Below are the code and all the weights of a small trained network. Each question names an input and a target symbol and asks about switching units off, where a switched-off unit gives its printed mean instead of its output.

import numpy as np


def w(rows, s, z=0):
    codes = np.array(rows[::2]) - 128.0
    scale = np.full(codes.shape[1], s)
    scale[-1] = z or s
    return codes * scale


def norm(h):
    return h / np.sqrt((h * h).mean(-1, keepdims=True) + 1e-5)


def f(y):
    return y / 2 * (1 + np.tanh(0.7978845608 * (y + 0.044715 * y**3)))


def softmax(a):
    e = np.exp(a - a.max(-1, keepdims=True))
    return e / e.sum(-1, keepdims=True)


def log_softmax(a):
    a = a - a.max(-1, keepdims=True)
    return a - np.log(np.exp(a).sum(-1, keepdims=True))


def net(x, mask):
    ids = ['δζηθλξπσφω'.index(c) for c in x.split()]
    T = len(ids)
    res = E[ids] + P[:T]
    q, k, v = (norm(res) @ M[0].T for M in (Q, K, V))
    z = softmax(np.where(np.tri(T) > 0, q @ k.T / 3**0.5, -1e9)) @ v
    res = res + np.where(mask[0], z, O[0][:, -1]) @ O[0][:, :-1]
    y = f(norm(res) @ A[0][:, :-1].T + A[0][:, -1])
    res = res + np.where(mask[1:9], y, B[0][:, -1]) @ B[0][:, :-1]
    return log_softmax(norm(res)[-1] @ U[:, :-1].T + U[:, -1])


Q, K, V, O, A, B = {}, {}, {}, {}, {}, {}
E = w([
[119,140,77,154,117,110],'δ',
[68,103,4,110,145,114],'ζ',
[108,165,62,169,159,81],'η',
[133,180,110,94,178,100],'θ',
[127,15,96,132,172,63],'λ',
[90,142,70,131,118,116],'ξ',
[144,128,67,168,154,149],'π',
[85,78,113,101,186,176],'σ',
[195,137,149,111,163,121],'φ',
[106,127,145,50,137,135],'ω',
],0.021)
P = w([
[99,153,15,96,254,156],'0',
[97,188,83,137,236,124],'1',
[112,190,94,127,213,109],'2',
[114,178,108,137,190,105],'3',
[127,168,97,133,166,105],'4',
[131,158,102,130,148,110],'5',
[142,145,111,131,134,108],'6',
[144,135,109,131,104,108],'7',
[149,130,112,114,82,118],'8',
[148,106,111,117,67,125],'9',
[156,91,102,121,49,138],'10',
],0.009)
Q[0] = w([
[182,33,2,87,201,136],'head 1',
[91,67,203,215,165,75],'head 1',
[137,148,185,122,91,181],'head 1',
],0.0089)
K[0] = w([
[161,101,182,122,5,184],'head 1',
[116,186,116,163,148,149],'head 1',
[131,153,61,95,173,96],'head 1',
],0.014)
V[0] = w([
[188,176,128,81,106,123],'head 1',
[101,238,106,111,120,252],'head 1',
[67,116,182,73,115,70],'head 1',
],0.018)
O[0] = w([
[70,206,152,141,143,51,251],'head 1',
[112,237,176,59,71,254,115],'head 1',
[220,118,106,30,149,70,53],'head 1',
],0.0094,0.0023)
A[0] = w([
[174,106,145,204,148,140,234],'neuron 1',
[104,118,156,110,178,150,254],'neuron 2',
[217,197,147,197,64,135,37],'neuron 3',
[191,79,72,150,102,171,118],'neuron 4',
[160,100,92,132,182,101,159],'neuron 5',
[158,123,249,187,130,95,133],'neuron 6',
[123,84,131,187,79,157,36],'neuron 7',
[145,120,54,134,139,164,89],'neuron 8',
],0.019,0.0028)
B[0] = w([
[98,65,219,198,151,112,187],'neuron 1',
[190,114,134,161,150,116,182],'neuron 2',
[129,155,195,176,148,118,158],'neuron 3',
[174,97,188,92,107,158,169],'neuron 4',
[126,183,163,102,152,64,255],'neuron 5',
[138,133,6,116,88,131,169],'neuron 6',
[130,134,154,104,86,75,144],'neuron 7',
[79,115,159,104,140,63,192],'neuron 8',
],0.025,0.0085)
U = w([
[112,155,180,161,23,156,57],'δ',
[84,67,50,99,124,128,62],'ζ',
[107,136,66,217,186,115,70],'η',
[190,210,107,79,150,116,29],'θ',
[170,86,100,124,93,52,149],'λ',
[80,137,84,101,34,185,73],'ξ',
[109,130,144,124,163,162,254],'π',
[172,11,87,124,183,153,55],'σ',
[185,137,96,159,80,128,231],'φ',
[179,98,180,66,89,193,100],'ω',
],0.011,0.0077)

Each question gives the input, a string of symbols that net reads in full, and the target symbol t.
The units are the heads (3 rows each of Q, K, V and O) and the neurons (one row each of A and B). Each row of codes is followed by its name. A weight is (code - 128) times the scale printed after its matrix; where a second scale follows, it is the last column's (O, A, B and U).
mask holds one flag per unit, heads first, then neurons. A switched-off unit (its flag False) gives its mean, the last column of its rows in O or B, instead of its output. The means were averaged over made-up inputs and are rounded, as every weight is.
A unit's drop is (log p(t) with every unit on - log p(t) with that unit switched off) / (log p(t) with every unit on - log p(t) with every unit switched off).
The circuit of an input: a set's keep is (log p(t) with only the set's units on - log p(t) with every unit switched off) / (log p(t) with every unit on - log p(t) with every unit switched off). Starting from all 9 units, units are removed one at a time, each time the one whose removal leaves the highest keep (on an exact tie, the one counted first), for as long as the keep stays at least 0.8.
units of the circuit, in order: the units of the circuit, biggest drop first
k most important neurons: the k neurons with the biggest drops, biggest first
drop of u: that unit's drop, to one decimal
input η λ η ξ δ ω ξ ω, target θ: 2 most important neurons -> [neuron 1; neuron 8]
input φ δ ξ θ φ, target φ: units of the circuit, in order -> [neuron 6; neuron 8]
input η ω ξ, target θ: units of the circuit, in order -> [head 1]
input φ λ δ φ ω φ σ δ φ φ ξ, target η: units of the circuit, in order -> [head 1; neuron 5]
input π ξ η ξ ζ ω δ ω σ ζ σ, target ω: units of the circuit, in order -> [head 1; neuron 4]
input σ ξ η ξ ζ λ η ω η, target θ: units of the circuit, in order -> [head 1; neuron 1]
input ω φ θ ξ φ, target φ: 3 most important neurons -> [neuron 6; neuron 5; neuron 8]
input ξ σ φ η φ η σ, target σ: 4 most important neurons -> [neuron 2; neuron 5; neuron 3; neuron 1]
input ξ σ φ σ ω, target ω: 3 most important neurons -> [neuron 5; neuron 6; neuron 8]
input π ξ ξ σ ξ, target ω: 2 most important neurons -> [neuron 4; neuron 5]
input φ φ σ η ζ δ, target δ: units of the circuit, in order -> [head 1; neuron 5]
input δ φ η φ ω π δ π δ σ, target ω: 3 most important neurons -> [neuron 4; neuron 5; neuron 1]
input ξ η θ π, target δ: 2 most important neurons -> [neuron 7; neuron 5]
input φ ζ θ ω η ω, target θ: 2 most important neurons -> [neuron 1; neuron 4]
input ω φ σ σ, target σ: 2 most important neurons -> [neuron 2; neuron 5]
input δ ξ ζ φ π φ η, target η: 2 most important neurons -> [neuron 5; neuron 8]
input ξ π π θ θ ξ φ δ φ δ, target η: most important neuron -> [neuron 4]
input η ζ φ ξ φ δ, target η: 3 most important neurons -> [neuron 5; neuron 4; neuron 8]
input λ σ ξ π ξ ζ σ λ ω σ, target θ: drop of neuron 1 -> 0.2
input ξ σ φ φ ξ σ φ φ, target η: drop of neuron 3 -> 0.2
input π ω φ η ζ δ ξ, target ξ: drop of head 1 -> 0.4
input δ η ω φ ω ξ φ ξ δ φ ζ, target η: drop of neuron 8 -> 0.1
input θ φ λ φ ζ φ σ, target η: most important neuron -> [neuron 4]
